In the rows, zero is written as 100.
Each row of numbers belongs to one of the objects below and depends on some of the facts about them. Some rows are named. Which object is each other row?

Some facts about the objects:
grudrustun a <- besus,brado,brakem,bribrek,bribro,briflas,brofo,brubek,butras,buzan,daplin,deduk,dimebrun,dolin,drakla,driflok,druflos,drunul,drusum,dubem,duskor,dusus,fatul,flidris,flonada,fonok,fotine,fuler,gador,gakis,gedro,gibrom,gilur,gitrazak,gregus,greklir,grenu,grerik,griskis,gufen,gurebrin,guskabos,gustas,katesok,kebren,kibranel,kletrer,klidil,klonukluk,klumulal,labrur,lafoflok,laki,lamupo,legin,leplon,litrir,lokonol,loskastes,lufu,megrin,mepa,mepla,musiklin,nebru,nestal,nirul,nobri,nuzibruk,pleklom,plilin,plobes,pluge,plumas,postak,puru,ravum,redefes,reske,rezil,ridrem,rifloza,roplum,sedron,semas,seplibul,sevus,sidogu,sigon,siplem,skedo,skeki,skisten,soflim,soge,sogrir,stanovi,stikler,stiskugre,studen,stugak,sugom,suplun,suvi,tifos,toflaske,trakim,trasul,treplis,troflaruk,trosa,trotar,tudren,tulon,vabres,vaflar,vagar,vedrur,veklas,vezer,vimigril,viplar,visik,vodrutrus,vufadrul,vutostes,zamok,zastor,zitras,zoskibrir,zufle,zugom,zusur,zutri
grudrustun b <- braklu,brifi,brobrikla,daduplo,dagal,dastil,dera,dizim,drefin,drimur,dubo,fegem,flegrom,flenuk,flizur,gikle,giskasal,gosti,gribro,gririm,grostom,kamon,kidrin,klazus,klimur,klodrusik,klogis,kufun,luvoka,menin,miru,mumok,muves,nesabrun,nokles,pebal,plabo,plastom,plibrok,pliro,ribrin,segam,skabiska,skagal,skiplaplo,skuni,sokom,soskuvel,steflu,tasebrul,taskir,tenonos,tepir,torezek,trestan,trides,tristas,troskifin,vitrir,vusem,vuskerum,zadrun,zevas
{bribrek,skagal,vabres} niskul gufen
{bribrek} niskul dubo
{bribrek,dizim,muves,trestan} niskul kebren
{bribrek} niskul fotine
{brifi,gibrom,stugak,torezek} niskul grostom
{brifi,gibrom} niskul trosa
{briflas} niskul puru
{briflas,daduplo,studen,trestan} niskul leplon
{briflas,zamok} niskul vufadrul
{butras,zutri} niskul soskuvel
{butras,sogrir} niskul brofo
{butras,nokles,sedron} niskul drusum
{buzan,nokles,tifos,vusem} niskul sigon
{buzan,nokles} niskul mepa
{buzan,gribro} niskul gador
{buzan,fegem,guskabos} niskul plobes
{dagal,ribrin,seplibul} niskul gririm
{dagal,studen} niskul stanovi
{dagal} niskul plastom
{daplin,zamok} niskul drunul
{dizim,plabo} niskul plibrok
{dizim,drefin,soge,suplun} niskul rifloza
{drakla,skagal,suplun,tepir,tristas} niskul vitrir
{drakla,litrir,sedron,torezek} niskul klimur
{drakla,tepir} niskul besus
{drefin,tepir} niskul siplem
{drefin,gribro,nirul} niskul zugom
{drefin,lufu} niskul gedro
{driflok,menin} niskul dolin
{driflok,kletrer} niskul pleklom
{drimur,gribro,nirul,sidogu} niskul giskasal
{drimur,fonok,gakis,grenu,taskir,tulon} niskul troflaruk
{duskor,menin} niskul lafoflok
{duskor,fonok,vutostes,zoskibrir} niskul ridrem
{fatul,kletrer} niskul trotar
{fatul,gilur,plabo,studen} niskul veklas
{fegem,mumok,pluge,zusur} niskul druflos
{flegrom,megrin,mumok} niskul vodrutrus
{fonok,klazus} niskul sevus
{fonok,megrin,toflaske} niskul brado
{gakis,seplibul} niskul griskis
{gakis,trasul} niskul plilin
{gibrom,nesabrun,skiplaplo} niskul kibranel
{gilur,skuni} niskul gustas
{gilur,pluge,skiplaplo,tenonos} niskul sugom
{gitrazak,litrir} niskul treplis
{gitrazak} niskul kamon
{gitrazak,sidogu,tristas} niskul flenuk
{gribro,steflu} niskul trakim
{guskabos,vagar,vutostes,zusur} niskul brakem
{kidrin,klazus,skagal} niskul roplum
{kidrin,muves,steflu,zusur} niskul zitras
{kidrin,skiplaplo} niskul flonada
{kidrin,zufle} niskul deduk
{klazus,skeki} niskul postak
{kletrer,loskastes} niskul miru
{kletrer} niskul klidil
{kletrer,loskastes,pliro,semas} niskul brubek
{klumulal,soflim} niskul luvoka
{kufun,plabo,pliro} niskul vuskerum
{litrir,ribrin} niskul nebru
{litrir,tulon} niskul visik
{loskastes} niskul gregus
{loskastes,troskifin} niskul dubem
{loskastes,trestan} niskul dera
{lufu,skeki} niskul labrur
{lufu,mepla,semas} niskul dastil
{mumok} niskul legin
{musiklin} niskul tudren
{musiklin,tepir,zufle} niskul lamupo
{muves,ribrin} niskul fuler
{muves} niskul lokonol
{nokles,zusur} niskul vimigril
{plabo,skiplaplo} niskul laki
{pliro} niskul grerik
{pluge,zevas} niskul vedrur
{pluge,taskir} niskul trides
{rezil,seplibul} niskul braklu
{rezil} niskul gikle
{sedron} niskul vaflar
{sedron,skeki,sokom} niskul bribro
{semas,vusem,vutostes} niskul flidris
{sidogu,studen,zutri} niskul klogis
{skeki,skisten,stugak} niskul nobri
{skiplaplo} niskul reske
{skiplaplo} niskul segam
{skuni,troskifin} niskul plumas
{soflim,taskir} niskul brobrikla
{sogrir} niskul skabiska
{sokom} niskul vezer
{steflu} niskul klodrusik
{studen,vabres} niskul stikler
{stugak,tasebrul} niskul nestal
{suplun,tifos,zoskibrir} niskul stiskugre
{suplun,tifos} niskul suvi
{taskir} niskul flizur
{tifos} niskul dimebrun
{toflaske,zutri} niskul zastor
{torezek,zoskibrir} niskul nuzibruk
{trasul,viplar} niskul dusus
{trasul} niskul klonukluk
{trasul,zadrun} niskul gosti
{troskifin,zadrun,zoskibrir} niskul redefes
{tulon,vagar} niskul gurebrin
{tulon} niskul ravum
{zadrun} niskul skedo
{zadrun} niskul greklir
{zufle} niskul katesok
{zufle} niskul pebal

Named rows:
100,96,104,107,112,102,96,98,79,93,107,92,96,110,122,125,111,108,114,98,112,87,100,97,100,114,107,106,86,105,94,94,120,107,100,78,110,124,109,98,79,84,109,102,105,96,103,87,133,80 : skeki
114,104,116,88,131,95,82,112,86,92,112,95,83,85,103,91,122,99,100,106,110,98,112,109,99,85,104,90,94,98,106,106,114,101,108,99,97,119,111,99,98,103,100,111,106,110,104,92,117,82 : trosa
106,92,97,90,123,101,88,114,75,93,111,87,104,92,102,105,117,111,113,108,109,79,97,99,110,109,101,97,86,99,96,104,119,109,102,90,117,122,107,102,84,82,96,106,110,116,101,80,110,91 : gibrom
108,109,120,88,61,103,85,106,92,94,107,109,86,101,107,99,101,89,84,102,102,98,121,111,102,98,91,84,91,104,108,91,104,106,104,112,101,121,117,103,98,123,88,106,113,95,96,99,126,88 : fuler
97,103,105,107,83,106,97,74,82,91,112,89,102,111,108,112,96,109,103,91,107,78,95,103,129,108,102,99,82,103,92,93,107,108,103,87,114,115,98,87,87,84,111,102,107,88,84,95,118,93 : semas
109,96,92,115,122,104,110,93,120,115,113,85,74,101,117,96,112,98,100,109,81,101,106,86,94,122,96,92,91,97,104,94,103,95,93,130,87,98,121,111,92,100,121,97,113,105,87,123,104,109 : gikle
105,112,112,84,113,102,86,100,82,102,115,93,88,82,85,77,108,92,95,95,109,93,111,111,125,86,94,88,91,100,101,102,98,110,109,108,100,115,105,98,97,93,94,116,106,108,88,90,94,83 : gustas
97,110,116,101,90,107,94,77,85,98,112,95,85,93,101,96,104,99,94,90,114,98,109,109,128,86,101,96,88,101,110,97,100,107,105,95,95,119,107,88,99,97,112,111,104,91,80,99,113,79 : klidil
92,110,120,87,95,86,79,90,102,84,109,98,97,110,96,94,95,90,89,92,93,91,115,121,99,87,118,94,88,104,85,98,100,102,110,105,106,110,97,97,97,111,99,110,109,100,96,101,102,77 : stiskugre
90,103,108,100,98,107,88,87,82,96,107,91,91,112,103,117,102,100,103,84,103,75,98,106,111,111,102,97,83,113,89,86,103,115,104,93,128,116,100,97,83,90,102,105,106,99,93,99,111,93 : duskor
98,114,115,93,79,102,93,100,80,104,110,102,96,95,95,94,106,98,91,94,108,101,118,106,129,100,98,92,92,99,104,91,101,108,104,105,94,116,114,102,94,97,89,114,107,94,88,92,103,69 : puru
106,104,91,110,161,108,110,98,121,122,109,84,59,92,107,79,106,83,104,100,89,98,101,87,86,115,88,101,100,104,97,99,103,103,100,127,83,78,105,105,87,106,131,96,96,105,84,128,102,117 : brobrikla
95,120,116,94,84,91,87,87,99,90,108,103,105,105,97,88,86,87,84,97,99,102,120,122,105,84,109,98,95,104,101,103,106,104,111,113,87,94,93,93,92,113,99,105,107,96,92,98,121,71 : rifloza
91,112,119,88,87,87,83,93,100,85,109,99,104,111,94,94,86,89,89,91,94,93,116,120,105,91,114,96,85,101,87,98,104,101,110,105,100,102,92,97,93,108,96,110,108,102,95,96,109,76 : suvi
96,115,114,102,96,89,86,89,102,89,105,102,103,108,107,90,85,85,87,94,99,98,118,117,97,88,113,109,94,108,98,103,110,106,109,106,92,93,92,92,82,112,108,103,102,98,89,96,130,70 : siplem
100,121,122,91,77,101,91,95,82,103,111,106,96,92,92,89,103,97,86,93,108,112,123,110,133,90,96,82,97,94,114,95,96,108,105,111,82,117,116,101,102,101,89,116,107,91,84,92,104,63 : leplon
111,106,92,121,121,109,114,65,123,108,123,78,76,90,104,86,112,107,102,108,86,106,105,90,118,105,109,94,90,85,105,106,99,91,95,120,67,87,107,97,105,86,137,100,109,93,74,119,98,98 : miru
116,107,90,114,134,102,114,77,120,111,123,81,80,79,99,74,109,106,98,113,89,106,104,92,119,99,103,94,95,84,108,114,104,90,101,122,64,79,104,96,100,87,133,97,104,101,76,112,103,103 : vuskerum
94,100,99,98,93,101,91,99,91,93,108,93,115,105,105,99,91,98,96,99,99,82,103,107,105,108,105,110,86,110,92,99,118,113,104,100,115,98,94,98,77,93,99,100,113,109,91,84,125,88 : musiklin
94,105,104,96,113,105,93,101,82,107,105,96,86,99,101,103,102,91,103,84,113,83,104,101,107,110,92,99,92,113,96,89,109,119,107,96,120,110,105,96,83,96,99,107,103,104,88,97,114,96 : klumulal

Rows to name:
No name comes twice in this set of rows, the named rows included.
96,100,105,110,92,106,96,82,81,93,106,92,104,113,114,119,96,103,103,97,109,82,102,99,111,110,109,110,86,106,94,94,117,109,103,85,107,110,98,93,79,90,111,99,107,93,91,89,131,85 : lufu
109,103,100,112,144,91,109,96,134,102,113,86,77,102,117,99,117,98,106,114,78,110,112,90,72,113,117,96,93,87,93,106,112,85,97,121,67,89,110,115,97,107,125,97,107,104,98,118,109,86 : klimur
105,112,125,97,122,89,90,101,91,89,106,104,76,106,113,108,114,92,102,95,110,101,117,109,88,90,111,94,93,100,98,97,114,98,105,92,84,124,116,103,97,113,105,109,96,87,107,100,128,66 : bribro
107,94,84,122,143,101,118,96,115,109,114,78,90,107,124,118,117,115,119,115,82,90,95,78,92,135,110,101,90,90,89,98,119,91,92,102,85,94,109,108,85,76,130,94,106,101,93,106,109,101 : sokom
85,97,108,95,95,108,81,99,82,101,105,91,92,104,106,108,106,98,97,87,103,79,107,105,103,113,102,94,84,108,93,86,100,113,100,105,135,119,111,98,85,95,92,112,118,116,93,98,101,89 : viplar
110,102,89,115,102,103,112,88,123,109,119,85,97,96,108,88,100,108,90,119,78,105,110,92,107,115,100,97,94,88,100,108,110,93,97,129,73,84,108,108,93,93,119,94,118,100,81,109,104,100 : dubo
116,105,112,82,133,93,84,119,87,93,113,99,87,74,95,77,117,94,102,110,110,97,108,110,105,80,99,87,94,98,109,115,110,105,113,102,93,117,109,100,99,103,99,108,102,110,98,86,115,88 : kibranel
97,114,126,91,110,92,83,92,97,88,105,99,72,105,100,99,101,80,96,87,106,91,112,116,93,91,102,89,91,112,93,91,97,103,110,103,106,116,102,94,98,122,104,110,99,94,97,113,109,86 : ridrem
114,116,115,80,71,93,84,110,97,86,108,110,89,97,95,86,92,84,80,105,98,93,114,120,105,84,88,86,92,108,101,102,104,105,115,112,93,110,101,96,97,127,87,101,106,94,99,98,123,101 : zitras
92,102,80,121,143,109,115,93,117,121,104,82,82,110,118,107,97,92,108,94,88,85,95,78,95,142,98,107,95,107,88,91,109,107,95,121,101,71,99,108,71,88,122,91,102,107,82,117,105,114 : drimur
114,99,85,113,132,94,108,93,130,104,115,81,92,96,109,80,97,99,95,121,76,99,104,95,90,109,103,102,96,94,102,113,111,94,100,130,77,68,95,103,87,101,130,88,112,109,83,110,116,111 : pebal
104,101,84,109,110,98,111,82,125,99,118,75,95,116,106,112,99,110,105,107,78,78,87,86,112,132,107,99,82,92,73,95,105,97,98,109,97,85,91,101,87,80,123,91,108,95,87,115,90,120 : vusem
103,108,97,81,109,103,86,124,74,102,108,92,100,89,87,93,100,96,110,97,112,70,88,98,125,116,87,94,89,111,89,96,103,122,111,93,127,109,97,97,78,89,84,104,100,110,90,87,99,115 : pluge
108,104,82,105,140,103,114,103,117,114,113,80,84,98,107,98,109,99,110,109,87,80,89,83,107,133,92,97,93,99,83,100,104,102,99,118,95,81,100,108,82,84,115,94,99,105,86,113,88,121 : flegrom

The same objects again, as new rows of numbers:
Known rows:
89,118,105,79,96,93,90,102,79,83,101,139,98,81,111,134,128,116,118,99,65,120,75,90,96,73,121,78,100,86,128,94,79,109,86,119,77,115,68,90,83,77,77,87,112,131 : stiskugre
69,74,126,50,64,97,116,91,93,108,106,137,104,88,124,167,93,112,119,115,51,103,111,98,88,114,155,86,92,70,103,81,102,132,62,107,86,108,87,94,109,99,127,124,103,140 : flegrom
85,120,113,65,104,70,108,84,90,82,112,143,106,69,105,157,114,132,117,94,48,109,105,104,96,87,127,87,101,80,126,89,90,111,86,128,85,113,66,106,88,89,90,111,114,135 : buzan
91,116,107,80,99,93,89,101,78,83,104,143,98,87,110,138,126,116,120,102,64,113,74,88,100,79,123,77,99,86,128,95,80,112,83,121,77,113,68,87,84,81,78,87,114,128 : gador
77,80,120,74,60,116,110,113,88,97,94,118,100,87,128,136,119,101,122,120,71,124,83,78,85,90,138,74,82,89,112,87,86,125,65,108,74,110,90,68,99,78,116,102,90,131 : klodrusik
76,88,110,67,55,113,114,125,106,95,98,125,105,73,120,134,129,99,118,112,88,149,91,83,86,78,125,70,88,90,97,84,80,118,70,97,68,104,94,85,98,67,118,95,79,145 : miru
72,90,112,75,58,127,116,118,78,106,90,111,101,76,130,124,116,95,106,121,66,135,94,81,77,74,113,72,75,73,125,71,84,130,78,115,76,110,82,71,100,68,109,115,90,156 : grostom
82,84,114,75,63,116,119,116,96,100,97,121,105,86,130,135,117,98,120,117,75,132,88,76,88,92,132,70,82,89,113,86,83,126,67,111,77,113,87,71,100,72,120,101,88,132 : klogis
88,115,103,80,100,90,82,100,79,82,102,149,94,95,114,140,121,106,118,104,60,107,73,90,103,85,126,78,101,76,120,92,85,116,79,116,78,112,66,89,88,86,75,87,115,135 : druflos
80,86,100,49,58,134,113,111,91,110,74,106,105,74,141,127,118,101,119,87,66,155,74,85,76,86,142,88,96,89,112,90,75,114,73,104,100,136,90,85,118,73,109,92,89,143 : gosti
74,84,121,65,66,93,134,93,105,91,102,113,104,71,124,154,109,115,119,108,56,122,116,91,82,93,137,87,81,89,107,75,95,120,73,113,84,109,86,87,103,82,133,122,86,143 : muves
91,121,81,57,99,112,91,95,79,94,78,125,103,75,126,127,124,114,117,63,55,143,63,95,89,74,132,96,113,90,129,100,67,99,91,116,111,144,68,100,105,76,71,73,110,136 : klonukluk
90,116,107,78,97,94,87,99,78,85,105,148,98,87,110,139,125,114,120,102,63,113,75,89,100,78,124,78,101,82,126,94,81,111,82,115,77,113,67,89,85,79,76,87,114,130 : brakem
85,118,113,64,102,71,105,81,88,81,113,145,104,73,106,159,112,132,117,94,46,105,104,104,97,88,131,87,100,78,124,88,90,109,85,124,87,111,66,107,88,89,90,109,115,139 : guskabos
88,123,108,83,96,100,92,102,72,86,104,136,102,80,111,130,126,119,114,104,62,120,80,87,95,65,111,74,96,80,139,89,77,111,88,124,76,112,67,85,81,71,78,94,115,139 : postak
76,84,110,74,61,110,115,118,100,92,91,116,97,82,127,134,124,92,118,116,77,136,90,79,84,84,127,73,80,88,104,81,85,124,68,107,73,109,88,76,100,74,116,100,80,143 : plibrok
78,85,125,59,63,101,132,87,101,97,106,119,110,68,129,154,108,119,120,108,51,121,114,90,80,98,139,86,84,83,109,81,92,117,70,112,89,110,86,90,110,84,130,124,94,142 : drimur
91,120,111,90,101,83,92,99,81,64,90,118,91,79,115,132,140,116,121,98,59,117,72,84,90,68,123,80,90,97,130,92,82,109,84,131,70,115,66,81,79,84,78,90,104,120 : deduk
85,125,115,68,100,74,109,86,87,81,114,136,107,60,101,153,117,135,113,95,49,116,110,103,89,73,118,86,96,82,129,86,85,107,91,128,81,108,68,107,83,79,90,115,111,142 : lufu
90,116,105,80,100,91,91,102,79,85,104,147,99,89,110,138,124,112,120,102,64,114,76,88,101,80,122,73,100,83,129,94,80,113,82,120,78,114,67,87,85,79,78,88,113,130 : vimigril

Name these rows:
No name comes twice in this set of rows, the named rows included.
72,90,123,59,62,103,132,97,94,101,102,111,108,63,125,147,106,117,110,111,51,129,120,94,75,87,127,85,78,77,117,72,92,124,77,119,85,111,84,90,103,79,125,131,92,153 : torezek
92,126,115,82,92,114,93,101,60,100,113,142,111,72,110,127,123,128,110,107,63,123,84,87,95,61,102,69,97,77,154,91,72,111,95,126,75,113,65,84,77,62,77,101,122,134 : vezer
92,120,86,67,99,106,95,91,80,88,88,133,104,82,122,130,124,115,119,77,56,132,66,90,95,75,129,89,107,90,127,94,70,98,90,115,102,132,68,92,100,74,74,75,111,139 : plilin
91,118,103,80,103,91,96,105,84,89,108,152,102,92,112,140,122,109,120,101,66,115,76,88,106,88,121,70,103,83,129,95,78,114,81,124,80,118,65,87,87,78,79,87,113,127 : zastor
86,127,115,55,90,70,108,91,105,79,126,153,115,45,88,157,129,144,118,90,71,133,111,109,95,68,117,82,108,89,108,93,79,92,91,104,74,96,79,124,80,70,95,103,105,146 : driflok
70,90,114,56,62,85,135,107,117,87,103,119,105,59,115,152,117,106,114,107,68,140,121,96,80,89,127,83,83,84,92,74,92,119,73,109,78,104,90,101,102,80,128,122,77,155 : pliro
75,88,105,71,60,106,117,124,107,91,92,119,97,79,122,133,127,87,116,117,82,144,90,82,84,83,123,73,80,88,96,78,86,124,69,104,71,105,88,79,99,72,113,99,75,150 : vuskerum
87,119,96,82,101,86,85,102,85,78,97,148,87,100,116,140,125,93,116,101,57,108,76,88,101,87,123,78,96,71,111,86,88,117,78,117,79,114,60,91,93,91,71,87,109,147 : vedrur
87,123,89,44,103,88,112,76,92,89,88,124,107,61,119,147,113,131,115,58,38,136,92,109,87,80,136,106,111,85,125,92,78,97,95,125,116,141,66,117,107,85,84,97,110,145 : trasul
86,119,111,63,105,71,109,84,92,86,116,149,106,76,106,161,108,127,117,92,47,105,105,104,101,94,129,86,103,77,124,90,89,111,84,127,90,116,65,107,90,89,92,112,116,135 : toflaske
71,76,124,54,65,98,119,94,97,104,106,133,103,84,125,162,97,111,120,116,52,108,110,96,87,111,152,86,88,71,103,82,100,131,62,110,85,108,86,94,110,97,126,123,99,143 : mumok
86,124,114,71,102,71,114,81,89,73,108,128,104,65,107,152,119,135,117,92,43,111,106,100,90,78,122,89,95,87,131,86,88,107,90,134,84,115,63,101,85,85,91,113,110,134 : drakla
91,123,109,84,98,100,97,105,74,92,107,141,106,81,111,131,125,116,116,104,64,123,79,86,100,74,111,71,99,83,142,93,74,113,89,127,78,116,66,84,80,70,79,96,117,130 : vaflar

